Below is a small trained network, with its code and all its weights. Each question gives an input and a class and asks what happens when units are switched off, that is, made to give their printed mean instead of their output.

import numpy as np


def w(rows, s, z=0):
    codes = np.array(rows[::2]) - 128.0
    scale = np.full(codes.shape[1], s)
    scale[-1] = z or s
    return codes * scale


def f(y):
    return y / 2 * (1 + np.tanh(0.7978845608 * (y + 0.044715 * y**3)))


def log_softmax(a):
    a = a - a.max(-1, keepdims=True)
    return a - np.log(np.exp(a).sum(-1, keepdims=True))


def net(x, mask):
    res = np.array(x, float).reshape(1, 6) / 4 @ E
    y = f(res @ A[0][:, :-1].T + A[0][:, -1])
    res = res + np.where(mask, y, B[0][:, -1]) @ B[0][:, :-1]
    return log_softmax(res[-1] @ U[:, :-1].T + U[:, -1])


A, B = {}, {}
E = w([
[205,94,125,171,224,26,155,131,75,102,144,164],'x0',
[214,130,148,93,121,169,21,42,78,164,151,187],'x1',
[191,117,105,172,44,146,195,174,82,230,96,174],'x2',
[64,48,120,105,136,105,122,124,201,141,104,255],'x3',
[164,190,213,62,218,152,171,142,175,181,84,132],'x4',
[85,113,34,14,157,102,112,152,29,160,73,107],'x5',
],0.0063)
A[0] = w([
[117,133,193,202,121,129,137,75,181,111,190,163,55],'N1',
[163,127,88,170,78,164,179,164,83,202,132,158,30],'N2',
[164,88,131,160,200,75,150,145,93,118,136,140,64],'N3',
[82,134,76,83,172,122,114,143,35,154,82,132,174],'N4',
[165,209,130,175,146,160,149,153,68,144,172,9,137],'N5',
[187,144,90,158,59,130,179,162,108,192,93,166,32],'N6',
[81,151,121,92,64,188,101,102,170,155,125,96,110],'N7',
[144,197,186,99,202,154,152,149,164,186,78,148,167],'N8',
[147,156,195,195,116,119,140,110,185,120,168,136,39],'N9',
[112,100,42,210,36,105,116,99,84,90,146,129,153],'N10',
[79,80,146,87,148,103,129,133,184,150,96,233,57],'N11',
[169,150,156,101,133,155,60,20,80,149,153,174,126],'N12',
[109,141,87,119,233,135,110,64,142,18,156,114,114],'N13',
[200,110,144,153,174,35,131,152,86,98,132,112,89],'N14',
[78,96,93,152,151,112,203,180,191,124,117,100,112],'N15',
[196,109,97,158,90,122,196,167,99,205,118,167,2],'N16',
[87,140,142,97,62,217,59,129,140,174,99,111,114],'N17',
[159,121,112,161,71,160,175,158,94,187,87,159,48],'N18',
[172,185,143,154,156,61,146,122,55,113,141,92,73],'N19',
[191,113,150,104,123,137,60,30,83,138,137,151,112],'N20',
[90,120,149,106,178,128,74,66,132,43,137,101,28],'N21',
[76,135,117,92,162,106,75,72,161,30,162,112,92],'N22',
[88,62,64,193,85,134,88,123,93,74,168,137,199],'N23',
[86,123,130,143,119,93,179,219,161,104,104,80,27],'N24',
[103,174,134,81,163,100,83,95,150,43,173,66,65],'N25',
[86,162,145,95,50,212,114,116,143,123,97,78,127],'N26',
[143,104,201,198,111,155,138,128,190,110,167,150,92],'N27',
[76,166,138,98,35,209,118,143,142,170,120,92,154],'N28',
[76,112,77,182,52,76,77,113,94,97,196,119,141],'N29',
[178,208,165,164,125,152,117,147,53,104,152,1,182],'N30',
[183,115,147,130,109,156,65,74,85,207,139,175,59],'N31',
[174,154,167,197,94,118,145,107,191,96,153,141,17],'N32',
[148,214,171,79,200,137,167,141,153,173,75,133,126],'N33',
[172,95,138,168,193,48,139,152,96,131,160,154,116],'N34',
[63,173,116,120,71,156,121,179,181,155,126,94,80],'N35',
[176,125,119,90,101,180,64,69,141,161,151,144,138],'N36',
[95,90,125,160,126,99,206,185,162,101,90,62,50],'N37',
[92,125,128,149,136,116,223,193,140,89,118,81,62],'N38',
[91,139,88,50,147,85,87,162,59,156,52,106,157],'N39',
[181,130,127,174,182,35,135,109,81,129,127,166,74],'N40',
[64,38,144,134,160,104,108,156,189,156,124,250,127],'N41',
[188,120,176,208,125,172,100,99,174,107,156,130,71],'N42',
[197,118,139,99,116,161,61,61,119,149,143,181,71],'N43',
[106,148,61,55,144,85,111,164,76,144,87,140,141],'N44',
[81,150,115,170,128,101,206,193,155,116,108,104,47],'N45',
[129,185,202,90,199,154,176,157,149,183,112,153,124],'N46',
[160,143,198,210,90,132,158,127,177,98,145,141,49],'N47',
[180,117,119,155,184,70,158,146,81,114,149,166,97],'N48',
],0.0057,0.00067)
B[0] = w([
[69,152,147,92,63,136,107,122,71,123,70,108,211],'N1',
[48,151,188,124,132,53,94,183,209,199,117,97,222],'N2',
[138,70,159,151,158,199,165,135,152,68,137,159,192],'N3',
[50,86,182,103,75,147,133,98,95,106,32,93,219],'N4',
[82,183,18,169,137,150,27,141,105,194,109,241,241],'N5',
[57,179,189,193,167,18,109,165,220,220,116,60,226],'N6',
[156,58,158,178,168,177,143,154,159,66,150,150,194],'N7',
[198,172,146,73,83,86,149,186,109,95,206,181,206],'N8',
[75,100,168,86,56,129,119,114,58,110,74,103,197],'N9',
[201,195,167,59,89,90,150,203,117,108,189,165,246],'N10',
[110,182,65,138,120,155,67,149,92,170,130,214,211],'N11',
[80,124,94,124,174,84,204,49,99,140,180,83,228],'N12',
[100,124,201,190,146,113,112,180,195,197,97,101,230],'N13',
[140,76,148,175,165,208,116,141,146,90,146,177,209],'N14',
[101,108,58,113,172,97,159,58,103,130,187,118,207],'N15',
[72,113,202,188,161,92,89,177,213,201,118,54,229],'N16',
[127,65,154,183,175,186,152,133,157,71,156,128,209],'N17',
[81,125,184,153,166,74,118,170,199,186,118,79,211],'N18',
[138,88,109,168,149,189,98,145,124,132,119,184,193],'N19',
[95,128,105,128,170,109,175,53,124,121,171,93,219],'N20',
[71,148,192,168,136,54,118,152,194,194,144,72,207],'N21',
[92,178,181,154,126,55,80,179,202,203,126,87,228],'N22',
[198,199,169,47,99,90,160,199,112,106,174,185,235],'N23',
[94,125,84,145,172,96,194,43,92,137,186,88,200],'N24',
[76,170,156,177,135,43,88,177,188,211,109,121,217],'N25',
[167,54,135,178,166,205,125,180,145,53,135,170,208],'N26',
[75,143,128,101,69,142,117,99,58,119,47,102,208],'N27',
[153,62,169,168,179,213,124,150,161,83,131,168,223],'N28',
[219,177,163,28,76,103,161,211,100,73,206,154,231],'N29',
[113,151,30,182,121,148,54,125,119,188,102,255,254],'N30',
[86,130,100,129,170,85,188,44,142,150,169,80,218],'N31',
[65,126,158,106,50,136,119,100,61,79,58,87,200],'N32',
[199,195,160,58,70,99,159,185,85,111,190,174,208],'N33',
[160,36,160,183,156,219,141,152,164,53,97,156,212],'N34',
[142,63,122,159,188,184,172,112,154,89,169,134,189],'N35',
[119,111,100,167,191,113,208,74,133,112,183,123,195],'N36',
[89,123,81,103,190,102,199,51,101,120,164,127,209],'N37',
[76,130,63,121,184,95,177,51,94,120,182,109,207],'N38',
[29,110,213,78,60,170,123,113,72,95,43,91,234],'N39',
[127,62,174,164,168,194,154,137,161,65,140,141,213],'N40',
[121,161,5,206,129,161,5,129,86,193,116,227,243],'N41',
[66,123,117,96,80,129,136,88,85,131,72,99,214],'N42',
[92,137,68,99,193,91,179,27,95,130,205,71,212],'N43',
[59,124,180,106,49,144,99,96,83,82,63,106,215],'N44',
[87,120,89,123,166,96,182,33,92,139,163,93,201],'N45',
[187,186,153,41,93,101,127,181,96,99,195,176,201],'N46',
[48,134,159,97,56,151,129,84,91,114,60,118,210],'N47',
[135,63,191,168,131,182,138,148,181,70,133,145,202],'N48',
],0.0052,0.0044)
U = w([
[104,145,177,151,146,68,106,162,232,190,106,57,126],'0',
[114,121,62,115,178,107,197,39,96,121,179,75,106],'1',
[98,117,163,87,66,159,123,106,47,92,5,83,115],'2',
[153,55,153,158,168,223,142,155,175,60,138,144,126],'3',
[126,165,10,150,128,154,41,137,102,170,111,203,127],'4',
[189,185,155,48,94,96,156,191,103,96,190,143,115],'5',
[183,128,85,118,123,134,119,127,140,118,99,80,253],'6',
],0.012,0.0032)

Each question gives the input, the list of numbers given to net, and the class t.
The units are the neurons (one row each of A and B). Each row of codes is followed by its name. A weight is (code - 128) times the scale printed after its matrix; where a second scale follows, it is the last column's (A, B and U).
mask holds one flag per neuron, in row order. A switched-off neuron (its flag False) gives its mean, the last column of its row in B, instead of its output. The means were averaged over made-up inputs and are rounded, as every weight is.
A unit's drop is (log p(t) with every unit on - log p(t) with that unit switched off) / (log p(t) with every unit on - log p(t) with every unit switched off).
The circuit of an input: a set's keep is (log p(t) with only the set's units on - log p(t) with every unit switched off) / (log p(t) with every unit on - log p(t) with every unit switched off). Starting from the 12 units with the biggest drops (on a tie, the unit counted first), units are removed one at a time, each time the one whose removal leaves the highest keep (on an exact tie, the one counted first), for as long as the keep stays at least 0.8.
circuit, biggest first: the units of the circuit, biggest drop first
top k neurons: the k neurons with the biggest drops, biggest first
drop of u: that unit's drop, to one decimal
input [-3,3,-8,-7,6,4], class 0: circuit, biggest first : N25
input [-4,6,-3,-7,-4,-6], class 4: top 3 neurons : N30, N5, N39
input [4,5,1,8,-2,8], class 2: top 3 neurons : N39, N4, N44
input [3,1,-1,-5,-2,-3], class 4: circuit, biggest first : N30, N5
input [7,5,7,7,2,7], class 0: circuit, biggest first : N16, N6
input [-6,5,-5,0,-6,1], class 3: circuit, biggest first : N17, N7
input [-8,2,-7,0,-7,2], class 3: top 4 neurons : N26, N7, N17, N28
input [-4,-2,-6,6,3,7], class 2: top 4 neurons : N39, N44, N4, N6
input [-6,-3,2,-5,5,0], class 3: circuit, biggest first : N28, N26
input [6,-1,-1,6,5,2], class 3: circuit, biggest first : N34, N3
input [6,1,7,-5,-1,-5], class 0: top 3 neurons : N6, N16, N2
input [6,6,6,1,0,-5], class 0: top 4 neurons : N16, N6, N2, N18
input [0,-2,7,-5,-8,0], class 5: top 2 neurons : N10, N29
input [-2,-3,5,8,2,0], class 4: circuit, biggest first : N41
input [-1,2,0,8,-3,-6], class 4: top 2 neurons : N41, N11
input [-3,1,-5,3,6,3], class 5: top 3 neurons : N33, N8, N46
input [2,7,-2,2,6,8], class 2: top 2 neurons : N39, N4
input [6,3,3,-8,1,-1], class 4: top 2 neurons : N5, N30
input [1,-8,3,-8,1,4], class 1: drop of N30 : -0.1
input [5,1,6,6,2,0], class 0: circuit, biggest first : N16
input [1,3,-1,5,3,-1], class 4: drop of N41 : 0.2
input [-2,-2,-1,6,0,8], class 2: drop of N44 : 0.1
input [-5,3,-4,4,-4,-7], class 2: drop of N30 : 0.0
